Below is a small trained network, with its code and all its weights. Each question gives an input and a target symbol and asks what happens when units are switched off, that is, made to give their printed mean instead of their output.

import numpy as np


def w(rows, s, z=0):
    codes = np.array(rows[::2]) - 128.0
    scale = np.full(codes.shape[1], s)
    scale[-1] = z or s
    return codes * scale


def norm(h):
    return h / np.sqrt((h * h).mean(-1, keepdims=True) + 1e-5)


def f(y):
    return y / 2 * (1 + np.tanh(0.7978845608 * (y + 0.044715 * y**3)))


def softmax(a):
    e = np.exp(a - a.max(-1, keepdims=True))
    return e / e.sum(-1, keepdims=True)


def log_softmax(a):
    a = a - a.max(-1, keepdims=True)
    return a - np.log(np.exp(a).sum(-1, keepdims=True))


def net(x, mask):
    ids = ['αβγεθλμξπστφ'.index(c) for c in x.split()]
    T = len(ids)
    res = E[ids] + P[:T]
    u = 0
    for l in range(2):
        r = norm(res)
        for j in range(2):
            rows = slice(3 * j, 3 * j + 3)
            q, k, v = (r @ M[l][rows].T for M in (Q, K, V))
            z = softmax(np.where(np.tri(T) > 0, q @ k.T / 3**0.5, -1e9)) @ v
            o = O[l][rows]
            res = res + np.where(mask[u + j], z, o[:, -1]) @ o[:, :-1]
        u += 2
        y = f(norm(res) @ A[l][:, :-1].T + A[l][:, -1])
        res = res + np.where(mask[u : u + 12], y, B[l][:, -1]) @ B[l][:, :-1]
        u += 12
    return log_softmax(norm(res)[-1] @ U[:, :-1].T + U[:, -1])


Q, K, V, O, A, B = {}, {}, {}, {}, {}, {}
E = w([
[103,115,161,115],'α',
[142,96,126,71],'β',
[92,139,85,167],'γ',
[153,86,101,146],'ε',
[118,87,144,86],'θ',
[141,96,121,76],'λ',
[141,99,126,82],'μ',
[156,116,88,100],'ξ',
[136,86,139,110],'π',
[103,96,157,84],'σ',
[253,214,175,235],'τ',
[133,185,114,79],'φ',
],0.0035)
P = w([
[111,2,236,35],'0',
[115,28,226,54],'1',
[133,40,168,64],'2',
[128,60,127,75],'3',
[137,78,90,77],'4',
[132,101,74,99],'5',
[150,115,51,106],'6',
[161,137,52,122],'7',
[172,150,55,139],'8',
[190,165,50,149],'9',
[188,169,59,159],'10',
[183,170,56,154],'11',
],0.00052)
Q[0] = w([
[196,104,95,50],'L0H0',
[76,159,197,153],'L0H0',
[92,95,34,254],'L0H0',
[74,110,156,96],'L0H1',
[218,146,30,168],'L0H1',
[31,109,223,90],'L0H1',
],0.0069)
K[0] = w([
[135,166,176,253],'L0H0',
[138,37,113,58],'L0H0',
[93,222,77,46],'L0H0',
[180,162,162,162],'L0H1',
[70,42,31,92],'L0H1',
[183,199,210,161],'L0H1',
],0.0052)
V[0] = w([
[192,249,154,182],'L0H0',
[129,146,113,90],'L0H0',
[217,150,136,238],'L0H0',
[132,133,153,140],'L0H1',
[221,123,131,218],'L0H1',
[18,101,77,49],'L0H1',
],0.002)
O[0] = w([
[251,112,13,160,7],'L0H0',
[87,123,114,165,130],'L0H0',
[231,127,33,50,54],'L0H0',
[134,122,159,145,122],'L0H1',
[71,192,231,195,89],'L0H1',
[194,102,20,38,177],'L0H1',
],0.0018,0.0017)
A[0] = w([
[160,106,57,86,153],'L0N0',
[128,128,128,128,128],'L0N1',
[115,254,229,210,114],'L0N2',
[206,80,213,120,3],'L0N3',
[59,132,103,217,17],'L0N4',
[100,132,103,99,74],'L0N5',
[128,128,128,128,128],'L0N6',
[132,96,121,122,121],'L0N7',
[106,96,189,166,95],'L0N8',
[122,106,134,155,93],'L0N9',
[128,125,201,127,109],'L0N10',
[130,120,125,121,128],'L0N11',
],0.0039,0.0013)
B[0] = w([
[28,147,182,160,254],'L0N0',
[128,128,128,128,128],'L0N1',
[128,173,194,232,148],'L0N2',
[75,172,40,68,119],'L0N3',
[95,168,63,3,92],'L0N4',
[160,109,205,136,136],'L0N5',
[128,128,128,128,128],'L0N6',
[108,180,141,137,174],'L0N7',
[91,145,17,126,173],'L0N8',
[137,166,106,86,112],'L0N9',
[112,114,48,176,169],'L0N10',
[117,140,134,137,145],'L0N11',
],0.0021,0.00081)
Q[1] = w([
[107,92,143,91],'L1H0',
[94,68,156,29],'L1H0',
[94,67,150,58],'L1H0',
[162,190,103,166],'L1H1',
[158,197,112,168],'L1H1',
[112,6,83,98],'L1H1',
],0.012)
K[1] = w([
[174,174,105,156],'L1H0',
[186,181,82,175],'L1H0',
[187,188,92,169],'L1H0',
[63,109,190,1],'L1H1',
[70,99,183,11],'L1H1',
[170,205,127,237],'L1H1',
],0.0068)
V[1] = w([
[139,204,184,57],'L1H0',
[148,164,126,155],'L1H0',
[158,136,67,145],'L1H0',
[167,179,252,123],'L1H1',
[168,98,130,158],'L1H1',
[103,221,113,93],'L1H1',
],0.0032)
O[1] = w([
[170,244,224,97,93],'L1H0',
[128,140,100,78,33],'L1H0',
[105,96,116,73,62],'L1H0',
[84,72,215,128,3],'L1H1',
[157,77,107,158,110],'L1H1',
[1,113,154,19,45],'L1H1',
],0.003,0.0016)
A[1] = w([
[190,92,170,126,128],'L1N0',
[88,182,43,146,109],'L1N1',
[109,78,124,169,92],'L1N2',
[72,141,47,43,147],'L1N3',
[122,99,161,49,4],'L1N4',
[147,78,94,146,69],'L1N5',
[131,159,137,96,40],'L1N6',
[177,253,95,56,120],'L1N7',
[81,97,174,96,77],'L1N8',
[199,123,46,84,107],'L1N9',
[152,127,103,140,93],'L1N10',
[160,228,164,82,96],'L1N11',
],0.0054,0.0029)
B[1] = w([
[174,181,166,141,159],'L1N0',
[182,160,136,94,204],'L1N1',
[111,130,169,69,151],'L1N2',
[158,255,142,153,248],'L1N3',
[217,124,112,128,97],'L1N4',
[174,76,202,141,149],'L1N5',
[132,79,168,166,60],'L1N6',
[64,111,174,27,155],'L1N7',
[144,136,49,101,134],'L1N8',
[95,132,84,208,222],'L1N9',
[155,99,132,138,122],'L1N10',
[158,86,249,89,118],'L1N11',
],0.0039,0.0016)
U = w([
[23,99,81,100,120],'α',
[181,124,122,99,75],'β',
[118,248,100,115,156],'γ',
[146,98,70,228,170],'ε',
[139,102,103,89,86],'θ',
[175,123,122,99,74],'λ',
[179,125,126,100,69],'μ',
[203,161,214,177,54],'ξ',
[134,25,177,140,130],'π',
[123,109,91,73,93],'σ',
[49,148,187,190,97],'τ',
[122,130,221,62,253],'φ',
],0.012,0.0039)

Each question gives the input, a string of symbols that net reads in full, and the target symbol t.
The units are the heads (3 rows each of Q, K, V and O) and the neurons (one row each of A and B). Each row of codes is followed by its name. A weight is (code - 128) times the scale printed after its matrix; where a second scale follows, it is the last column's (O, A, B and U).
mask holds one flag per unit, layer by layer, with each layer's heads first. A switched-off unit (its flag False) gives its mean, the last column of its rows in O or B, instead of its output. The means were averaged over made-up inputs and are rounded, as every weight is.
A unit's drop is (log p(t) with every unit on - log p(t) with that unit switched off) / (log p(t) with every unit on - log p(t) with every unit switched off).
The circuit of an input: a set's keep is (log p(t) with only the set's units on - log p(t) with every unit switched off) / (log p(t) with every unit on - log p(t) with every unit switched off). Starting from the 12 units with the biggest drops (on a tie, the unit counted first), units are removed one at a time, each time the one whose removal leaves the highest keep (on an exact tie, the one counted first), for as long as the keep stays at least 0.8.
circuit, biggest first: the units of the circuit, biggest drop first
k most important neurons: the k neurons with the biggest drops, biggest first
which heads matter: for each layer, one digit per head in row order, 1 if its drop is at least 0.15 and else 0, layers parted by /
input α π σ σ σ α ε σ, target ε: circuit, biggest first -> L1H1
input α ξ β π φ α ξ θ φ β τ σ, target α: circuit, biggest first -> L1H1, L1N8, L1N11
input γ λ β, target γ: circuit, biggest first -> L1N3, L1H1
input φ α ε α γ μ π, target γ: 2 most important neurons -> L0N2, L1N3
input ε π γ γ ε α α, target ε: which heads matter -> 10 / 01
input γ α α φ α α, target φ: which heads matter -> 01 / 10
input α β α ξ α ξ, target ξ: which heads matter -> 11 / 10
input γ σ λ ε μ π μ φ α, target φ: circuit, biggest first -> L1H0, L1N11
input α σ α π, target π: 3 most important neurons -> L0N4, L1N3, L0N0
input φ λ γ σ ε α γ β μ π, target γ: 4 most important neurons -> L1N3, L0N2, L0N0, L0N3
input α α α, target α: which heads matter -> 10 / 00
input σ β λ ξ, target ξ: which heads matter -> 10 / 10
input γ μ θ α α τ ε, target π: which heads matter -> 00 / 01
input σ γ ξ γ ξ μ θ, target γ: circuit, biggest first -> L1N3
input ε ξ α ξ μ, target ε: 2 most important neurons -> L0N4, L1N9
input φ φ σ γ ξ θ σ, target γ: which heads matter -> 11 / 01
input μ φ μ μ, target φ: which heads matter -> 00 / 10
input ε α σ α ε β, target ε: which heads matter -> 00 / 00
input σ ξ γ β, target γ: 2 most important neurons -> L1N3, L0N4
input τ ξ θ ξ γ φ γ ε β ξ α ε, target π: which heads matter -> 01 / 01
input θ α β φ ξ, target φ: most important neuron -> L0N0
input α π ξ φ ε λ γ φ α β, target φ: 3 most important neurons -> L0N4, L1N7, L1N11
